Below are the code and all the weights of a small trained network. Each question names an input and a target symbol and asks about switching units off, where a switched-off unit gives its printed mean instead of its output.

import numpy as np


def w(rows, s, z=0):
    codes = np.array(rows[::2]) - 128.0
    scale = np.full(codes.shape[1], s)
    scale[-1] = z or s
    return codes * scale


def f(y):
    return y / 2 * (1 + np.tanh(0.7978845608 * (y + 0.044715 * y**3)))


def softmax(a):
    e = np.exp(a - a.max(-1, keepdims=True))
    return e / e.sum(-1, keepdims=True)


def log_softmax(a):
    a = a - a.max(-1, keepdims=True)
    return a - np.log(np.exp(a).sum(-1, keepdims=True))


def net(x, mask):
    ids = ['αδεηθξπτψω'.index(c) for c in x.split()]
    T = len(ids)
    res = E[ids] + P[:T]
    r = res
    for j in range(3):
        rows = slice(3 * j, 3 * j + 3)
        q, k, v = (r @ M[0][rows].T for M in (Q, K, V))
        z = softmax(np.where(np.tri(T) > 0, q @ k.T / 3**0.5, -1e9)) @ v
        o = O[0][rows]
        res = res + np.where(mask[j], z, o[:, -1]) @ o[:, :-1]
    y = f(res @ A[0][:, :-1].T + A[0][:, -1])
    res = res + np.where(mask[3:27], y, B[0][:, -1]) @ B[0][:, :-1]
    return log_softmax(res[-1] @ U[:, :-1].T + U[:, -1])


Q, K, V, O, A, B = {}, {}, {}, {}, {}, {}
E = w([
[136,89,159,86,115,75,120],'α',
[154,137,179,91,34,128,145],'δ',
[193,143,103,144,73,61,152],'ε',
[92,58,113,136,66,179,164],'η',
[110,51,170,66,101,141,109],'θ',
[199,105,48,181,92,115,191],'ξ',
[166,104,85,161,33,142,144],'π',
[88,28,103,128,164,127,128],'τ',
[153,181,73,42,202,190,195],'ψ',
[9,172,73,72,109,94,87],'ω',
],0.012)
P = w([
[160,179,184,171,190,167,101],'0',
[150,115,127,57,85,79,223],'1',
[140,97,71,36,35,111,243],'2',
[119,90,25,26,31,127,206],'3',
[97,68,12,20,33,156,183],'4',
[71,79,2,16,45,173,146],'5',
],0.0065)
Q[0] = w([
[132,69,86,86,74,131,170],'H1',
[150,94,88,75,141,154,196],'H1',
[132,161,146,109,111,96,116],'H1',
[92,59,53,84,74,149,141],'H2',
[104,75,62,136,45,106,86],'H2',
[126,91,88,71,78,109,178],'H2',
[155,213,165,183,246,204,62],'H3',
[133,132,113,75,156,202,173],'H3',
[121,107,172,207,122,94,90],'H3',
],0.012)
K[0] = w([
[95,118,3,46,144,133,123],'H1',
[78,192,54,94,104,145,102],'H1',
[131,97,149,110,112,102,145],'H1',
[116,172,178,206,117,151,67],'H2',
[171,87,199,213,135,146,52],'H2',
[92,155,116,175,143,135,57],'H2',
[71,31,145,159,39,7,138],'H3',
[129,142,176,173,114,140,76],'H3',
[105,100,77,95,115,83,190],'H3',
],0.011)
V[0] = w([
[172,67,160,171,103,79,142],'H1',
[168,23,111,129,82,176,143],'H1',
[196,147,121,137,130,178,179],'H1',
[101,45,125,113,179,175,95],'H2',
[86,102,32,187,58,184,140],'H2',
[140,118,121,117,117,252,160],'H2',
[172,142,215,91,11,148,114],'H3',
[43,143,183,94,107,202,143],'H3',
[106,61,164,139,94,135,79],'H3',
],0.013)
O[0] = w([
[113,121,88,185,150,194,62,2],'H1',
[173,167,218,203,212,136,56,160],'H1',
[124,182,154,107,212,158,157,182],'H1',
[238,61,35,94,217,75,73,123],'H2',
[2,71,104,212,197,6,162,119],'H2',
[156,172,155,140,236,51,147,197],'H2',
[137,236,182,102,52,52,88,93],'H3',
[229,57,230,64,130,21,175,164],'H3',
[205,137,61,149,65,55,93,25],'H3',
],0.0082,0.0078)
A[0] = w([
[51,151,97,123,120,192,132,109],'N1',
[73,103,144,109,202,126,125,96],'N2',
[68,20,201,169,128,154,165,172],'N3',
[159,147,64,121,51,234,50,76],'N4',
[182,65,135,115,131,215,138,134],'N5',
[113,84,44,153,19,67,89,18],'N6',
[141,69,65,158,209,3,103,2],'N7',
[17,151,28,155,143,206,64,74],'N8',
[76,166,91,167,60,170,77,74],'N9',
[209,146,52,118,131,156,195,203],'N10',
[223,150,60,63,137,67,119,82],'N11',
[71,123,88,80,166,145,145,31],'N12',
[151,177,140,202,131,162,12,115],'N13',
[104,114,84,154,161,134,194,81],'N14',
[126,144,184,233,142,117,105,89],'N15',
[70,120,59,54,103,92,166,45],'N16',
[86,177,144,102,195,176,104,39],'N17',
[165,178,203,176,221,200,67,89],'N18',
[146,28,93,124,155,141,59,109],'N19',
[22,133,223,114,100,102,59,182],'N20',
[88,126,64,217,60,55,66,43],'N21',
[238,137,31,145,87,146,93,154],'N22',
[137,177,99,108,89,213,126,101],'N23',
[93,95,195,160,146,181,195,142],'N24',
],0.0064,0.0052)
B[0] = w([
[175,91,139,128,166,109,155,174],'N1',
[148,156,111,134,88,140,123,208],'N2',
[149,160,91,110,150,110,127,234],'N3',
[38,117,201,118,134,141,113,170],'N4',
[103,164,123,139,126,99,110,203],'N5',
[142,182,161,174,187,177,86,160],'N6',
[123,83,207,147,101,171,137,191],'N7',
[254,112,100,142,128,121,162,170],'N8',
[155,106,147,168,114,201,147,167],'N9',
[59,124,122,123,135,126,103,245],'N10',
[132,102,138,165,146,175,100,214],'N11',
[155,120,152,131,93,128,128,179],'N12',
[109,153,105,27,106,145,151,170],'N13',
[148,158,150,108,98,115,108,178],'N14',
[101,112,116,105,107,98,144,153],'N15',
[157,107,133,158,103,108,106,217],'N16',
[150,91,130,174,104,126,121,175],'N17',
[104,92,98,167,38,68,111,200],'N18',
[96,123,65,151,140,175,150,139],'N19',
[159,147,79,194,88,169,140,180],'N20',
[100,154,140,183,224,124,100,136],'N21',
[107,102,108,75,133,172,90,161],'N22',
[100,79,177,111,165,94,133,166],'N23',
[164,151,108,137,155,107,86,255],'N24',
],0.0082,0.0081)
U = w([
[26,110,155,99,96,149,76,74],'α',
[168,171,141,124,35,99,122,10],'δ',
[116,100,153,183,74,220,196,41],'ε',
[126,46,201,179,129,77,120,88],'η',
[216,111,107,107,101,123,38,95],'θ',
[200,128,41,185,108,130,144,95],'ξ',
[6,186,70,193,124,82,88,255],'π',
[71,67,54,165,157,169,86,145],'τ',
[120,171,116,74,217,149,187,249],'ψ',
[90,24,40,68,2,74,220,159],'ω',
],0.004,0.0031)

Each question gives the input, a string of symbols that net reads in full, and the target symbol t.
The units are the heads (3 rows each of Q, K, V and O) and the neurons (one row each of A and B). Each row of codes is followed by its name. A weight is (code - 128) times the scale printed after its matrix; where a second scale follows, it is the last column's (O, A, B and U).
mask holds one flag per unit, heads first, then neurons. A switched-off unit (its flag False) gives its mean, the last column of its rows in O or B, instead of its output. The means were averaged over made-up inputs and are rounded, as every weight is.
A unit's drop is (log p(t) with every unit on - log p(t) with that unit switched off) / (log p(t) with every unit on - log p(t) with every unit switched off).
The circuit of an input: a set's keep is (log p(t) with only the set's units on - log p(t) with every unit switched off) / (log p(t) with every unit on - log p(t) with every unit switched off). Starting from the 12 units with the biggest drops (on a tie, the unit counted first), units are removed one at a time, each time the one whose removal leaves the highest keep (on an exact tie, the one counted first), for as long as the keep stays at least 0.8.
units of the circuit, in order: the units of the circuit, biggest drop first
unit that matters most: the unit with the biggest drop
top k neurons: the k neurons with the biggest drops, biggest first
heads that matter: for each layer, one digit per head in row order, 1 if its drop is at least 0.15 and else 0, layers parted by /
input τ α α, target τ: heads that matter -> 111
input π ω θ η, target π: heads that matter -> 011
input θ ε δ δ ψ π, target ψ: units of the circuit, in order -> H1, H3, N18
input ξ δ δ, target ξ: heads that matter -> 111
input ξ ψ α ω π τ, target ω: heads that matter -> 100
input η ω η, target η: units of the circuit, in order -> H2, H3, N7
input π τ δ π π ω, target π: units of the circuit, in order -> H3, H2
input η π ψ ω, target ω: heads that matter -> 101
input ψ ψ ω δ ξ η, target ψ: units of the circuit, in order -> H3, H2
input θ η π ω π η, target θ: heads that matter -> 011
input η τ τ, target η: heads that matter -> 011
input η ε ω ω ψ, target ω: units of the circuit, in order -> H1
input η η δ π η, target η: units of the circuit, in order -> H2, N7, H1
input ε ω π ε ξ, target ε: units of the circuit, in order -> H2, H3, N9
input ε ω π, target ε: units of the circuit, in order -> H2, H3, N9
input ω η ω ω ψ α, target ω: top 2 neurons -> N6, N11
input α ε ε, target α: top 2 neurons -> N4, N22
input δ τ ε, target δ: units of the circuit, in order -> H3
input π ψ ε, target ψ: heads that matter -> 101
input θ η α θ, target θ: units of the circuit, in order -> H3, H2
input η π ε ε, target η: units of the circuit, in order -> H2, N7, H3
input η δ η θ, target η: units of the circuit, in order -> H2, N7, H1
input ω ε ξ, target ω: unit that matters most -> H1
